Below are the code and all the weights of a small trained network. Each question names an input and a target symbol and asks about switching units off, where a switched-off unit gives its printed mean instead of its output.

import numpy as np


def w(rows, s, z=0):
    codes = np.array(rows[::2]) - 128.0
    scale = np.full(codes.shape[1], s)
    scale[-1] = z or s
    return codes * scale


def norm(h):
    return h / np.sqrt((h * h).mean(-1, keepdims=True) + 1e-5)


def f(y):
    return np.maximum(y, 0)


def softmax(a):
    e = np.exp(a - a.max(-1, keepdims=True))
    return e / e.sum(-1, keepdims=True)


def log_softmax(a):
    a = a - a.max(-1, keepdims=True)
    return a - np.log(np.exp(a).sum(-1, keepdims=True))


def net(x, mask):
    ids = ['ΘΛΨΩγεζημξπτ'.index(c) for c in x.split()]
    T = len(ids)
    res = E[ids] + P[:T]
    r = norm(res)
    for j in range(3):
        rows = slice(3 * j, 3 * j + 3)
        q, k, v = (r @ M[0][rows].T for M in (Q, K, V))
        z = softmax(np.where(np.tri(T) > 0, q @ k.T / 3**0.5, -1e9)) @ v
        o = O[0][rows]
        res = res + np.where(mask[j], z, o[:, -1]) @ o[:, :-1]
    y = f(norm(res) @ A[0][:, :-1].T + A[0][:, -1])
    res = res + np.where(mask[3:11], y, B[0][:, -1]) @ B[0][:, :-1]
    return log_softmax(norm(res)[-1] @ U[:, :-1].T + U[:, -1])


Q, K, V, O, A, B = {}, {}, {}, {}, {}, {}
E = w([
[66,101,135,164],'Θ',
[147,138,149,96],'Λ',
[38,55,168,164],'Ψ',
[62,132,92,190],'Ω',
[2,66,163,165],'γ',
[71,122,99,178],'ε',
[113,71,188,95],'ζ',
[175,120,118,86],'η',
[80,136,61,184],'μ',
[171,74,132,82],'ξ',
[123,34,173,117],'π',
[69,160,80,7],'τ',
],0.014)
P = w([
[87,86,157,112],'0',
[106,135,206,110],'1',
[26,34,4,171],'2',
[140,98,131,124],'3',
[123,148,201,150],'4',
[134,38,34,151],'5',
[158,110,102,148],'6',
[150,162,201,176],'7',
[170,44,15,173],'8',
[177,129,90,167],'9',
[194,181,207,216],'10',
[164,30,23,206],'11',
[184,138,88,173],'12',
],0.012)
Q[0] = w([
[129,144,81,178],'H0',
[139,12,6,132],'H0',
[114,127,87,66],'H0',
[152,107,110,144],'H1',
[104,204,150,87],'H1',
[156,143,188,177],'H1',
[127,186,28,81],'H2',
[119,115,134,232],'H2',
[190,164,162,146],'H2',
],0.022)
K[0] = w([
[155,163,88,161],'H0',
[184,120,204,235],'H0',
[101,174,174,138],'H0',
[139,129,121,161],'H1',
[68,156,114,53],'H1',
[133,44,107,124],'H1',
[139,251,53,106],'H2',
[79,83,132,220],'H2',
[153,105,160,159],'H2',
],0.023)
V[0] = w([
[161,163,24,87],'H0',
[81,251,60,141],'H0',
[152,119,23,38],'H0',
[67,155,250,194],'H1',
[152,198,240,119],'H1',
[81,252,111,97],'H1',
[140,118,68,83],'H2',
[123,104,176,109],'H2',
[235,162,147,150],'H2',
],0.017)
O[0] = w([
[104,179,171,113,28],'H0',
[48,188,160,188,77],'H0',
[122,217,203,135,45],'H0',
[173,194,103,250,174],'H1',
[158,213,158,127,73],'H1',
[88,182,62,75,55],'H1',
[119,101,92,149,123],'H2',
[105,180,141,120,148],'H2',
[40,88,169,122,1],'H2',
],0.018,0.012)
A[0] = w([
[177,91,179,151,22],'N0',
[133,96,144,56,121],'N1',
[225,51,202,10,141],'N2',
[99,6,128,130,110],'N3',
[178,108,41,91,96],'N4',
[95,153,23,17,126],'N5',
[218,110,128,94,2],'N6',
[30,90,48,143,185],'N7',
],0.02,0.0049)
B[0] = w([
[85,88,116,174,167],'N0',
[115,171,85,190,158],'N1',
[57,155,173,253,238],'N2',
[160,91,70,11,230],'N3',
[67,166,179,79,252],'N4',
[180,43,208,157,165],'N5',
[131,125,138,44,189],'N6',
[38,112,198,96,200],'N7',
],0.03,0.014)
U = w([
[122,122,103,62,121],'Θ',
[66,125,126,53,85],'Λ',
[148,42,155,146,3],'Ψ',
[192,115,115,149,112],'Ω',
[187,192,95,116,143],'γ',
[177,132,88,165,158],'ε',
[195,103,171,134,135],'ζ',
[79,160,93,186,82],'η',
[121,166,97,200,173],'μ',
[32,179,99,170,50],'ξ',
[104,59,161,144,133],'π',
[132,249,177,66,227],'τ',
],0.013,0.0046)

Each question gives the input, a string of symbols that net reads in full, and the target symbol t.
The units are the heads (3 rows each of Q, K, V and O) and the neurons (one row each of A and B). Each row of codes is followed by its name. A weight is (code - 128) times the scale printed after its matrix; where a second scale follows, it is the last column's (O, A, B and U).
mask holds one flag per unit, heads first, then neurons. A switched-off unit (its flag False) gives its mean, the last column of its rows in O or B, instead of its output. The means were averaged over made-up inputs and are rounded, as every weight is.
A unit's drop is (log p(t) with every unit on - log p(t) with that unit switched off) / (log p(t) with every unit on - log p(t) with every unit switched off).
The circuit of an input: a set's keep is (log p(t) with only the set's units on - log p(t) with every unit switched off) / (log p(t) with every unit on - log p(t) with every unit switched off). Starting from all 11 units, units are removed one at a time, each time the one whose removal leaves the highest keep (on an exact tie, the one counted first), for as long as the keep stays at least 0.8.
circuit, biggest first: the units of the circuit, biggest drop first
top k neurons: the k neurons with the biggest drops, biggest first
heads that matter: for each layer, one digit per head in row order, 1 if its drop is at least 0.15 and else 0, layers parted by /
input μ Ω Λ ζ ξ τ γ Θ, target τ: circuit, biggest first -> (H0)
input μ Θ μ τ η τ ε π, target τ: heads that matter -> 100
input Λ Λ ε, target γ: heads that matter -> 010
input τ γ ζ Λ ξ μ γ Ψ ζ Λ μ Ω, target ξ: heads that matter -> 110
input Ψ Ψ Ω ζ Θ ξ τ τ μ μ τ μ μ, target Λ: heads that matter -> 111
input Λ ζ π ζ Ψ ε τ η μ, target τ: heads that matter -> 010
input η ζ Λ μ γ μ π η ε, target τ: heads that matter -> 010
input ξ Ψ Ψ Ψ τ τ Θ Ω, target τ: heads that matter -> 100
input τ ζ Ω η ε γ η Λ τ, target γ: heads that matter -> 010
input π Ω η π ξ Λ τ η Ψ τ γ, target τ: heads that matter -> 100
input μ τ τ Ω η Ω Ω, target Λ: circuit, biggest first -> (N2; H0)
input γ Ω τ Θ μ μ η μ τ Ω, target Λ: heads that matter -> 000
input ξ Θ Ω Λ τ τ μ η, target τ: heads that matter -> 100
input μ Ω Θ Ψ π η Λ τ Θ ε μ ε, target ξ: heads that matter -> 110
input τ ε μ Ω Ω ξ μ η Ψ, target τ: heads that matter -> 010
input π η ξ μ Ψ π ξ Ω ζ τ Ψ, target τ: top 2 neurons -> (N2; N5)
input Θ ε ε μ Ω, target μ: circuit, biggest first -> (H0; N4; N7)
input Λ τ Ω γ τ, target τ: circuit, biggest first -> (H0)
input μ τ Ω η Ω ζ γ Λ Ω τ ε Ω, target μ: heads that matter -> 110
input γ μ ζ Λ η τ ζ η τ Θ μ τ, target ξ: circuit, biggest first -> (H1)
input η Λ μ, target γ: circuit, biggest first -> (H1; N2)
input π ε Ω τ τ μ Ψ Ω τ ζ μ μ, target ξ: top 2 neurons -> (N7; N3)
input τ Ω Ψ Ω Θ ζ ε ξ ζ Ω μ μ, target ξ: top 3 neurons -> (N3; N7; N5)
input γ η γ, target τ: top 2 neurons -> (N4; N3)
input π τ τ π ζ μ Λ γ τ Θ μ Θ, target ξ: top 2 neurons -> (N3; N5)
input ζ μ ε, target ξ: top 2 neurons -> (N7; N3)
input μ Θ η Θ ε ε, target μ: circuit, biggest first -> (H1)
